After every row comes one of two labels: whether the row has a hidden trait. Each part has its own trait and labels.
In the rows, 100 means zero.
[105 101  94 156 136 105 144 110  93 102 122 110 124 137 117  79 102 110]  U
[ 98 100 100 169 129  95 123 114 106  82 137 103 126 144 130  80  93  92]  R
[118  94  88 200 133 103 155 117 111 105 134  97 123 147 128  76 103  94]  U
[103 100 102 160 109 109 146 111 121 100 124  95 133 134 135  90 107  82]  U
[103  98  88 172 123 127 138 115 115  97 134 108  99 140 128  68  97 100]  U
[110  95  96 169 131 111 153 114  91 104 134  98 112 151 111  76 107 102]  U
[113 108 100 173 114  97 141 112 110  96 114 103 120 129 106  74 108  93]  U
[116  93  99 147 120 100 142 111 100 108 116 106 120 144 121  70 107  96]  R
[114  95  91 159 151 115 173 113 111 105 139  90 133 135 117  74 102  97]  U
[106  96  95 177 116 106 134 113 106 104 138 109 128 133 122  84 112 101]  U
[112  98  80 170 138 100 166 114 113 100 130 104 122 146 129  81 100  95]  U
[119 108 102 161 130 104 142 103 106  97 119 105 108 127 106  82  86  99]  U
[108  96  81 153 128  91 152 111  98 106 141 109 115 128 121  73 101  98]  R
[106 100  93 175 108  78 126 110  87  76 107 122 104 108 113  93 111 112]  U
[111 101  94 163 127 103 148 113 105  98 128 106 119 140 122  75 107  99]  R
[136  97  79 150 159 125 164 107  99 106 141  96 127 134 111  73  96  95]  U
[127  89  75 149 128  87 144 109 116  90 120 102 126 120 120  93 108 108]  U
[102 105  99 156 135 110 145 116 103 109 124  89 126 138 122  80 109  97]  U
[111 101  80 161 137 112 145 113 112 104 137 102 111 128 127  73 101  99]  U
[113  94  91 149 165 142 157 117 114 120 155  77 128 163 130  73 100  94]  R
[109 103  93 186 112  90 138 112 102  92 119 114 127 126 124  83 109 106]  U
[110  94  87 198 133 132 149 120  97 107 119  92 101 135 127  79 105 111]  R
[107  93 102 171 152 122 145 111 110 109 145  99 119 157 116  68 109 100]  R
[110  94  88 161 169 124 153 110 108 111 141  94 125 152 121  68 104  95]  R
[116  94  92 152 144 126 152 115 112 102 130  97 108 155 121  67 109  99]  R
[108  97  92 157 146 106 151 115 106 110 137  91 116 159 124  73 103  91]  R
[126  92 103 164 100  89 129 112 108 107 131 113 128 124 134  88 101  91]  U
[113  97  91 155 131 109 153 115 108 107 139  97 127 145 123  79 104 103]  R
[112  97  90 152 120 103 144 116 112 110 118  98 126 119 124  88 109 102]  U
[114 102  90 154 140 102 123 115 105 102 124 106 114 144 133  74 103 103]  R
[115  96  73 151 145 114 164 111 111  99 145  97 124 160 129  64 110 105]  R
[115  93  79 175 136 106 146 110 121 105 144 101 126 145 120  65  98  91]  R

Part 2:
[103 110 108 103  98  99 105 111  97 100 102  93  96  93 103  97  97  97
 100 109 103 108 102 107 106 105 100 104 100 101 103  95  96 108  91  94
  98  97 110 103 100 104 106  96  96 105  99 112 104  97 114 101  91  96
  98  96  88  97 100  94  98 110  93 109  98 103 102 109 104 115  98 109
  92  99 103  98  99  96]  J986
[ 99 102 108 104  96 101 100  98 114 101 105  93  97 106 104  97 100  94
 102 106  99  98 103 106 100 107 100 104 100 102 102  97  95 110  87  87
  97  98 113  99 100 104 106  95  94 106 100 121 104  99 121 101  89  91
  97  95  86  96  89  95  96 113  89 111  97 102 101 111 105 119  97 113
  93 100 101  99 112  96]  J986
[147  98 131  87  57  65 118  76  64 108  67 107  45  79 132 120  50  23
 118 132 133  92 137 102 165 122  57 126 159  89  73 100 112 178  91 139
 103  84 164  85  44  81  85 130 115  98  55 149  83 137  99   0  99 138
  99  35  80  80  49 148 144 110  54 158 163 101 150  66 135  89  95 101
  66  66 111  71  79 102]  J598
[ 69 149  98  86 142  69 101 146 101  72  49 111  62  75  77  86 125 123
  90 116  80  72 108 162  79 113  85  73  79 106 134  90  80  98  82 106
 109  87 139  87  64 126 105 103 104 109 102  39 105  99 185  60  72 122
 130  78  91  81 104 101 142  90  93 123  85 120 182 137  71 142  83 103
 135 105 114 115 116 100]  J986
[ 99 103 111 107  99 101 100 110 111 101  93  90  99 106 105  96  96  92
 104 109  96 103 105 106  98 110  99 106  99 101 104  95  93 112  84  89
  95  95 118  97  99 104 109  94  93 108  98 122 106  96 123 102  85  91
  97  94  81  96  92  93  94 117  88 119  98 103 103 114 108 120  96 114
  89  98 102  96  95  94]  J598
[102 100 108 103  98 101  93 103 113 100 110  94  97  97 103  98 100  94
 101 106  99  98 103 104 103 106  95 103  96 101 102  98  95 106  89  91
  97  93 111  91 100 103 106  96  96 104  99 123 103  98 113 102  91  92
  98  96  90  98  95  96  96 112  91 114  99 102 102 105 104 109  98 102
  94 101 102  99 104  97]  J598
[101 104 109 105  97 100  96 108 106 100 102  93  97 100 103  97  99  93
 103 107  92 111 104 105 102 107  98 104 104 102 103  95  95 105  88  87
  96 104 112  91 101 104 106  95  94 106  99 125 104  97 115 103  91  92
  97  96  87  97 108  95  96 113  92 113  98 103 100 111 105 121  97 106
  92  99 102  97 105  96]  J598
[100 106 112 105  97 100 101 107 102 101  98  91  85  97 108  96  94  92
 102 108 102 110 105 108 104 109  98 106 101 101 103  97  93 105  83  78
  96  94 116 101 100 107 108  95  94 107  99 120 105  99 120 102  87  89
  96  95  84  96  99  94  95 117  87 118  98 103 100 115 107 124  96 118
  89 101 101  97 110  95]  J598
[ 56 143 112  97 132  64 105 132  94  89  46 118  81  97  99 105 117 121
  96 109  95  84 105 151 101 101  77  87  73  87 139 101  85 113  66  83
 112 106 134  98  83 127 127 135 109 113  74  77 112  93 199  64  62  95
 105  89  79  93 120 113 139  93  99 142  75 117 163 147  36 102  78 150
 128  79 127 105 153 120]  J986

[ 96  49  94  99 103 103  99 103 150 160 102 111 115 118  98 122  93  91
  50 102 124 116 105 146  86  62 109  87 105 136  94 100 104 104  74 120
 114 123  67  86  94  54 108 106 111  89 105  90 113  95  78 107 103 102
 106 102 100 134  94  96  95  99 103  80  99  99  57  68 177 117 101 104
 114 115]  Z
[103 136 102  99  97 106  98 120  18  63  97 143  75  90  97  63 106  73
 129  98  92  99  98 104  92 101 135 108  91  58  94  91 133 105 155  99
  80  92 132 141  92 125 102  95  86 104  94  77 106  95 137  96  90 102
  93  81 114 101  95 119  82  87  78  96  95 118 109 123  31  52 107  87
  87  91]  Z
[ 99  60  98 108 107  99  96 100 175 103  99  85  98 103  96 120 102  96
 100 108 109 113  83  89  90  77 104  93 132 102  97  80 100 101  99  99
  98 114 102  75 156  69 101 120  98 189 111  97 110 114 102 104  95 101
 106 100 111 134  84 102 110  99 110  76  99  81  66  74 148  99 101 109
  97  98]  Z
[ 93 108 108 111  99 104 132  92 173 135  93 113  90 116  87 110  90 119
 140 100 111 107  98  90  96  94 124 111  91   3  75 100 112 127 100  98
  81 111 110  94 135  66 106 110  81 105 114  59 103  91 131 179  77 117
 111 106 129 128  92 106  70  98 124  93 117 102  69 104 104 108 117  94
  91  92]  Z
[103 111 117 101 101 100 138  65 155 102  97 103  70  94  89 113 102 128
 130  99 102 109 111  90 125 117 116  99  94   2  90  84 114 126  99  96
  80 103 106 101 141  91  97 105  87 116 103 114  90 119 110 117  87 121
 100 105 101 121  92 133  94  99 118 110 112 109  95 107  92 121 142 101
 101  95]  L
[ 92 115  92  97 104 113 106 136 139 136  95 140  94 124  67 155 111  96
 126  86 110 105  85 116 102 158 113 112  83   0  78  70  99 103  95 119
  97 122  77 114  89  50 100 109  92  62  87  33 131 106 127 129  88 134
  79 113 101 185  73 131  42 108 102 113 101  91  89  93  65 115  94  90
 129 107]  L
[104  64  99 100 102  98  89  97 148 155 106  81  94 136  79 139  90  85
  50 104 124 109 119 153 104  63 106  99  86 103  91 110 105 115  67 100
 116 116  80  82  93 100 103  96 108  95 106  94 160  83 103 105 105  98
 112 103  82 113  96 104  82 112 113  97  95 101  83  79 185 114 108 106
  94 113]  Z
[ 94 112  88  98 106 109  99 105 160 139  96 118  89  90 101  94 117  99
 126  99 112 106  92 108  77 131 132 104 116  86  96  73 105 104  58  98
  77 107  79 116 134  68 112  99  95  82  89  57 106 118 127 117  82 116
  83 104 100 152  69 107  76 113 110  85 119  96  53  95 100 102 137  95
 124  96]  Z
[102  94  97 100  98  94  81  75 161 144 106  69 115  87 107 140  76 125
  51 101 120 101 109  98 118  93 100 101 100 170  97 112  76 115  49  99
 121  97  84  68 120  73  98 100 120 139 110 118 135 103  56 104 111  98
 118 102  99 106  97  85  91  99 116 105 100  87  83  98 106 132 111 103
 108 106]  Z
[102  99 104 100 102 106 151  80 165 118  93 116  97  75 109 144  89 118
  99  98  99 112  88  79 100 129 122 109 111  97  97 100 106 110  63 102
  80 110  81  97  91  80  93 100  99 149 116  69  92 122 108 151  94 119
 109 116 134 138  97 138 104 112 104 100  98  90  87 102  80 125 105  97
  93  92]  L
[ 98  53  90 105 101 104 101 136 105 139  98 109  97 107  94 158 108  86
 100  91 104 115 136 102  93 105  86 100  82  86  98  98  65 102  97 132
 102 126 103  98  80  52 102  98  91 100 116  85 107  96 105  83 107 115
  97 104 100 119  90  95  54 114  96  96  92 100 102  98 130  89 105  98
 129 101]  L
